Each row has a name. Each piece below is followed by the name of the row it came from, unless a question asks for something else. Each question is about the rows just above it.

Columns, left to right: B R L S
[144 117 129 138] : (135)
[127 136  88 170] : (134)
[130 118  69 140] : (194)
[158 109 100 134] : (112)
[112 113  76 105] : (59)
[163  97 154 151] : (23)
[ 94 138 107 148] : (169)
[ 76 105 112 112] : (63)
[ 84 163  91 155] : (184)
[162 108 172 120] : (41)
Which column holds this, read top down? [105 151 148 112 155] -> S
Which column holds this, read top down? [154 107 112  91] -> L
Which column holds this, read top down? [129  88  69 100  76 154 107 112] -> L
Which row holds these entries in another order? [112 112 105  76] -> (63)
Put [138 144 117 129] back in order: which row is it? -> (135)
Which row holds these entries in another order? [112  76 105 113] -> (59)
Put [ 88 136 127 170] back in order: which row is it? -> (134)

Columns, left to right: J T P V A Q Y G D
[123 104 130 167 104  95 158 106 128] = (126)
[166 106 130 128 123 158 104  95 104] = (73)
[123 128  95 130 103 166 106 158 104] = (53)
[130 130] is in which column, read top down? -> P
Which column holds [106 128] top down? -> T
Which row holds these entries in another order? [ 95 103 104 106 123 128 130 158 166] -> (53)
Put [ 95 158 106 128 123 104 130 167 104] back in order: which row is it? -> (126)
[ 95 104 104 106 123 128 130 158 166] is which row reordered? -> (73)

Columns, left to right: U F H X N
[ 84  88 151  81 131] : (49)
[142 142 119 146 136] : (153)
[ 72  67 182  63 144] : (100)
[102 107 165 107 141] : (101)
[178 164 179 181 119] : (152)
[ 73  61 198  60 144] : (54)
[181 178 164 105 180] : (14)
[ 73  61 198 181 105] : (19)
[158 158  95 164 121] : (117)
[178 164 179 181 105] : (37)
Which row holds these entries in another order? [102 107 107 141 165] -> (101)
Which column holds [165 179 198 164 198] top down? -> H
Which column holds this, read top down? [ 61 178] -> F
Put [105 181 179 164 178] back in order: which row is it? -> (37)
Which column holds [105 181] top down? -> X

Columns, left to right: E W C M K Z
[153 108 169 154 147  98] = (28)
[ 98 146 153 108 154 169] = (166)
[102 156 148  94 142 126] = (159)
[151 143 151 169  98 105] = (164)
[112 164 144 138 139 176] = (116)
[143 105  98 152 169 151] = (24)
[ 99 169 152 105 143 151] = (25)
[ 98 169 153 108 147 153] = (17)
Put [ 99 105 143 151 152 169] back in order: which row is it? -> (25)
Which column holds this, read top down? [151 112 143  99] -> E
[154 169  98 146 153 108] is which row reordered? -> (166)
[ 98 108 147 153 153 169] is which row reordered? -> (17)
Put [169  98 152 151 143 105] back in order: which row is it? -> (24)
Put [ 98 153 108 169 154 147] back in order: which row is it? -> (28)
Put [ 98 108 147 153 154 169] back in order: which row is it? -> (28)

Columns, left to right: Gole pufam buver badin dut
[ 64 106 101  92 196] -> (15)
[106  92 195  64 101] -> (76)
[101  92  65 195 106] -> (29)
[101 117 158  93 132] -> (62)
Put [106 195  65  92 101] back in order: which row is it? -> (29)
Which column holds [106  92  92] top down? -> pufam
Put [101  64 106  92 195] back in order: which row is it? -> (76)
Which column holds [ 64 195  93] top down? -> badin
Put [101  64 195  92 106] back in order: which row is it? -> (76)

Columns, left to right: fodev golu Daza rabik kug
[131 123 145 160 172]  (10)
[160 131 124 145 172]  (113)
[137 156 109 121  60]  (39)
[126 117 149 145 172]  (11)
[108 130 130 128 171]  (33)
[131 138 119 146 122]  (57)
[137 126] is in which column, read top down? -> fodev
[172 160 145 123 131] is which row reordered? -> (10)
[172 172  60] is in which column, read top down? -> kug

Columns, left to right: nuz leki setor Duvo safaf pav
[141 120  96 133 184 102] : (18)
[ 95 102 120 184 141 132] : (40)
[132  96 102 120 184 141] : (20)
Which row holds these entries in another order? [141 184 120 102  96 132] -> (20)
q: [132  96 102 120 184 141] -> (20)
Which row holds these entries in another order? [102 132 184 141 120  96] -> (20)
Which column holds this, read top down? [102  96] -> leki
[ 95 132] is in which column, read top down? -> nuz

Columns, left to right: sozan gise Nad goke
[139 150 132 115] = (66)
[144 117 145 141] = (142)
[142 114 145 131] = (132)
[126 133 121 132] = (121)
[ 74 180  79 118] = (151)
[115 139 119 126] = (88)
[115 139 149 132] = (158)
Put [115 132 139 149] back in order: which row is it? -> (158)
[115 149 139 132] is which row reordered? -> (158)
Which column holds [150 117 114 133] top down? -> gise

Columns, left to right: sif Mase nubut dedod fip
[122 144  84 139 119] -> (32)
[ 59 132  93  87 124] -> (82)
[ 93  59  87 123 132] -> (106)
Put [124  87  93 132  59] back in order: which row is it? -> (82)
[119 139  84 144 122] is which row reordered? -> (32)
Which row holds these entries in another order? [123 132  59  93  87] -> (106)
[123 132  87  59  93] is which row reordered? -> (106)

Columns, left to right: Kene Fisuz rilos Guruf dom rudin Bisot Gep
[ 88 166  92  85 147  87 165 168]  (120)
[137 103 106  93  91 138 149 145]  (110)
[ 93 106 173 181  87 182 131  74]  (92)
[ 88 165 168 147 166  87  86  92]  (4)
[168 165  87 147  85  92 166  88] is which row reordered? -> (120)
[ 85  93 181] is in which column, read top down? -> Guruf
[168  85  88 147 166  92 165  87] is which row reordered? -> (120)
Which column holds this, read top down? [137  93] -> Kene
[181 147] is in which column, read top down? -> Guruf

Columns, left to right: gotur Bebe Vutuf Sogig Dege gadem muko
[146 167 103  69 138 119 119] -> (96)
[106 140 120 105  88 154 166] -> (145)
[129 128 113 137 125 122 124] -> (31)
[136 140 135 120 136 118 126] -> (98)
[146 167 103  69 138 128 115] -> (77)
[115 137 128 146 103 167  69] -> (136)
[134 121 135 155 153 114 111] -> (131)
Which column holds this, read top down? [ 69 105] -> Sogig
Which column holds [ 69 105 137 120  69] top down? -> Sogig
Put [115 103 138  69 167 146 128] back in order: which row is it? -> (77)
[113 122 124 125 128 129 137] is which row reordered? -> (31)
Which column holds [166 124 126 115] top down? -> muko

Columns, left to right: tuko linu Gaku Ropo lifa Febu dum vofit
[129 124 130 129 128 128 127 128] -> (87)
[111 147 132 140 134 116  84 122] -> (38)
[132  84 147 134 122 139 111 116] -> (84)
[147  84] is in which column, read top down? -> linu
[ 84 111 116 122 132 134 139 147] is which row reordered? -> (84)

Columns, left to right: baro fezi dola zav
[123 134 136 137]  (67)
[134 129 123 144]  (45)
[134 123 136 136]  (150)
[ 85 125 128 126]  (133)
[134 177 125 127]  (165)
[177 126 127 134]  (147)
[130 129 120 127]  (94)
[ 74 132 142 126]  (115)
[134 127 126 177] is which row reordered? -> (147)
Put [126  74 142 132] back in order: which row is it? -> (115)
[126 127 134 177] is which row reordered? -> (147)
[127 134] is in which column, read top down? -> zav
[134 136 136 123] is which row reordered? -> (150)
Put [137 136 134 123] back in order: which row is it? -> (67)

Columns, left to right: Baf gen nulim gibi nos Lipud nitat Mupok dit
[143 137 150 125  57 174 137 122 145] : (36)
[ 72 106  88  85 101 182 155  65 158] : (125)
[106 101  65  72 155  88 158  86 182] : (97)
[167 120 168 114  56 174 147  70 188] : (105)
Which column holds [106 167] top down? -> Baf
Which column holds [150  88  65] top down? -> nulim
Which column holds [145 158] top down? -> dit
Put [ 65  72  85  88 101 106 155 158 182] back in order: which row is it? -> (125)

Columns, left to right: duz Sopus Bopes Mog ledov bet vul
[191 191  77  83 188 191  77] : (95)
[131 139 130 143 126 148 143] : (78)
[191 192  77 188  77 172 191] : (122)
[191 191  77 172 188 191  77] : (52)
Put [188  77 191 192 172  77 191] back in order: which row is it? -> (122)
[191 131 191] is in which column, read top down? -> duz
Which row holds these entries in another order? [143 148 126 143 130 139 131] -> (78)
Put [ 77 188  77 172 191 191 192] back in order: which row is it? -> (122)
Which column holds this, read top down? [131 191] -> duz
[ 77 191  77 188 172 191 191] is which row reordered? -> (52)

Columns, left to right: mun napo gid rir migab Gon zuv Daz
[165 119 165 114  65 173  79 132] : (2)
[165 119 165 114  65 173  79  83] : (104)
[136 119 165 114  65 173  79  83] : (7)
q: [165 119 165 114  65 173  79 132] -> (2)
Which row holds these entries in another order? [ 65  79  83 114 119 136 165 173] -> (7)
Which column holds this, read top down? [132  83] -> Daz

Columns, left to right: Pozo selis tep Zusuz
[161 133 146 105] : (202)
[157 138  76 188] : (27)
[103 103 182  61] : (187)
[113 105 177  69] : (30)
[125 122 138 120] : (46)
[123 124 143 135] : (201)
[ 69 167 187 130] : (85)
[123 124 176  85] : (163)
[168 130  69 187] : (70)
[ 98 122 186  70] : (176)
[168 119  75 173] : (26)
[ 61  69 120 135 130  85 187] is in which column, read top down? -> Zusuz
Put [187 168 130  69] back in order: which row is it? -> (70)
Which column holds this, read top down? [188  61  69] -> Zusuz

Columns, left to right: Sulo voka nopus sib Rugu Mipe Sugol Bupe
[106 100 113  85 175 178 171 172] : (42)
[159 131 159  99  78 122 145 133] : (102)
[105  92 157 132 101 177  78 162] : (91)
[167 104 170  76  93 167 102 141] : (114)
[198 170 116  87 171  84 188  80] : (124)
[ 77  86 150 140  89 176  62 177] : (181)
[179 147 163  98 120 114 166  97] : (148)
[167 160 147 156 159  69 181  96] : (6)
[172 178 106 113 171  85 176 100] : (108)
[ 85 100 106 113 171 172 176 178] is which row reordered? -> (108)
Which column holds this, read top down? [ 89 120 159 171] -> Rugu
[159 171] is in which column, read top down? -> Rugu
Which column holds [106 159 105 167 198  77 179 167] top down? -> Sulo
Which column holds this, read top down? [176 114  69  85] -> Mipe
Which column holds [ 62 166 181] top down? -> Sugol
[ 78 102 188  62] is in which column, read top down? -> Sugol

Columns, left to right: lasi gofu ruped rab nalif gepa
[152  90 181  92 149  78]  (218)
[124 119 130  82 141  96]  (68)
[ 92 163  65 141 169 142]  (188)
[145 104 144  91 131 117]  (118)
[118  92 139 155 105 153]  (34)
[ 83 159 109 121 158 166]  (3)
[129 142 138 137 149 161]  (171)
[139  93 145  82 140 103]  (55)
[ 80 173  80  80 177 158]  (177)
[149  85 173 158  97 166]  (48)
[162  95 166  93  82  99]  (167)
[ 76 140 112 153 132 171]  (71)
Which column holds [142 117 153 166 161 103] top down? -> gepa
Which row holds these entries in another order? [161 149 137 138 142 129] -> (171)
Which column holds [169 131 105 158 149 140 177  97  82 132] top down? -> nalif
[ 76 153 140 112 132 171] is which row reordered? -> (71)
[ 95 140] is in which column, read top down? -> gofu
[158 149 140 177  97  82] is in which column, read top down? -> nalif
Which column holds [ 83 129 139  80 149] top down? -> lasi

Columns, left to right: mevo daf Pob notu Som tiv tib Sel
[ 94 120 136 121 133 103 137 110]  (195)
[144 126 122 135 121 138 120 137]  (186)
[ 66 112 140 120 131  84 141  92]  (123)
[109 111 113 142 106 111 146 126]  (141)
[184 126 107 140 115 170 117 163]  (155)
[ 73 113 139 126 125  88 143  98]  (81)
[134 124 125 140 117 136 133 117]  (179)
[167 126 120 127 125 158 106 149]  (12)
[149 130 120 142 119 140 135 129]  (69)
[ 98 132 133 133 128  98 148 106]  (168)
[113 107] is in which column, read top down? -> Pob
Which column holds [ 92 126 163  98 117 149] top down? -> Sel

Columns, left to right: mafo zar Mola lak Mibal
[159 114 102 142  66] : (79)
[ 82 141 107 131 169] : (35)
[184 113 159 114  66] : (107)
[142 103 159 114  66] : (137)
[131 107  83 141 169] : (43)
Which column holds [ 66 169  66  66] top down? -> Mibal
[159 159  83] is in which column, read top down? -> Mola
[159 159] is in which column, read top down? -> Mola
Put [169  82 141 107 131] back in order: which row is it? -> (35)
Which row holds these entries in another order? [103 159 114  66 142] -> (137)
Which column holds this, read top down? [113 103 107] -> zar

Columns, left to right: vup dol ramig mume kof gan
[154  99 178 177 165 146] = (139)
[ 75 143 105  92  92  88] = (172)
[154 146 165  99 177 177] = (144)
[147 132 133  78 132  95] = (161)
[115 181 116 136 121 101] = (149)
[142  76 154 105 174 172] = (157)
[154 172 105 142  75 174] = (8)
[143 156  83 110  88  97] = (156)
Which row holds these entries in another order? [101 121 136 116 181 115] -> (149)
[146  88] is in which column, read top down? -> gan
[172 174 105 154  76 142] is which row reordered? -> (157)
Which column holds this, read top down? [142 110] -> mume
[ 99 146 154 165 177 178] is which row reordered? -> (139)
[ 76 172 156] is in which column, read top down? -> dol
[133 116 154 105] is in which column, read top down? -> ramig

Columns, left to right: Feto Pogul fonun lek Dudas tivu Dif
[107  88  88 157 121  91  85] : (61)
[ 97 153 171  96  95  95 150] : (64)
[143 101 101 114 185 179  98] : (162)
[107 120 157  88  85  88  91] : (22)
[108 163 148  79 105 100 170] : (140)
[ 87 102 144 136 108  98 116] : (83)
[101  85 111 179 152 157  81] : (5)
Which column holds this, read top down? [107 108] -> Feto
Which column holds this, read top down? [114  88] -> lek
Which row holds these entries in another order? [170 108 163 148  79 105 100] -> (140)
Which column holds [ 96 114  88  79 136 179] top down? -> lek
Which row holds these entries in another order? [ 91 107 120 157  88  85  88] -> (22)
Put [ 85  88  88  91 107 120 157] back in order: which row is it? -> (22)

Columns, left to right: deri vized Rusu neve zed
[163  84  99 121 183] = (89)
[ 68  76 158 166 167] = (90)
[121 183  83 163  99] = (86)
[ 71 149 165 153  81] = (74)
[158  83] is in which column, read top down? -> Rusu
Which column holds this, read top down? [163  68 121] -> deri
Which row holds these entries in another order? [ 83  99 121 163 183] -> (86)
[ 99 158] is in which column, read top down? -> Rusu
[ 76 183 149] is in which column, read top down? -> vized
Which row holds these entries in another order? [ 99 121 183 163  84] -> (89)

Columns, left to right: gusal bobol rez sutes kufoz Dul vuter tob
[ 67  55  59 194 176 190 112  83] = (138)
[191  65 102  85  62  76  77 122] = (103)
[157 155  68 115 117  75 128 166] = (127)
[191  65 102  85  62  76  77  93] = (146)
[ 68 128 155 117 116 166  75 157] = (16)
[ 88  73 162 108  63 124  75 188] = (51)
Which column holds [190  76  75] top down? -> Dul
Which row holds these entries in another order? [122  77  76  62  85 102  65 191] -> (103)
Which column holds this, read top down? [ 55  65 155] -> bobol
Which column holds [75 75] top down? -> vuter
Which row holds these entries in another order? [ 75 128 166 157 155  68 115 117] -> (127)
Put [ 68 157 166 117 115 155 128  75] back in order: which row is it? -> (127)

Columns, left to right: mapu Pira kip poza Sep
[117 137 116 137 103]  (175)
[130 154 123  85 103]  (182)
[115 137 117 137 103]  (206)
[133 119 141 106 152]  (180)
[154  91 151  92 155]  (217)
[119 141 152 132 106]  (119)
[180 119 145 136 129]  (99)
[179 120 117 142 127]  (196)
[125 112  96 140  81]  (183)
[143 112 143 114  92]  (204)
[112 143 144 114  92]  (143)
[163  82 129 104 166]  (213)
[130 115] is in which column, read top down? -> mapu
Which row holds these entries in another order? [114  92 112 143 144] -> (143)
Put [103 137 116 137 117] back in order: which row is it? -> (175)
Which row holds these entries in another order? [119 141 152 106 133] -> (180)
Which row holds these entries in another order? [119 129 136 145 180] -> (99)

Columns, left to right: mulid Vude Det guk
[ 95 164 133  84]  (128)
[159 183 171  83]  (93)
[ 82 164 133  84]  (75)
[134  84 164  95]  (109)
[149 155 103  83]  (9)
[149 155 103 110]  (72)
Which column holds [159  82 134] top down? -> mulid
[ 84  95  83 110] is in which column, read top down? -> guk
[ 84  82 164 133] is which row reordered? -> (75)
Put [ 84  95 133 164] back in order: which row is it? -> (128)

Columns, left to right: kem rom laz Tizas
[ 75 114 122 124] = (60)
[ 93  85 175 160] = (65)
[152 163  83 174] = (21)
[175  85  92 160] = (50)
[154 161 103 162] = (13)
[152 162 174  83] = (56)
[ 85  93 160 175] is which row reordered? -> (65)
[122 175] is in which column, read top down? -> laz
[ 85 163] is in which column, read top down? -> rom
Which column holds this, read top down? [174 160 162  83] -> Tizas
Which column holds [ 92 103] top down? -> laz
Which column holds this, read top down? [152 175] -> kem
[174  83 152 162] is which row reordered? -> (56)

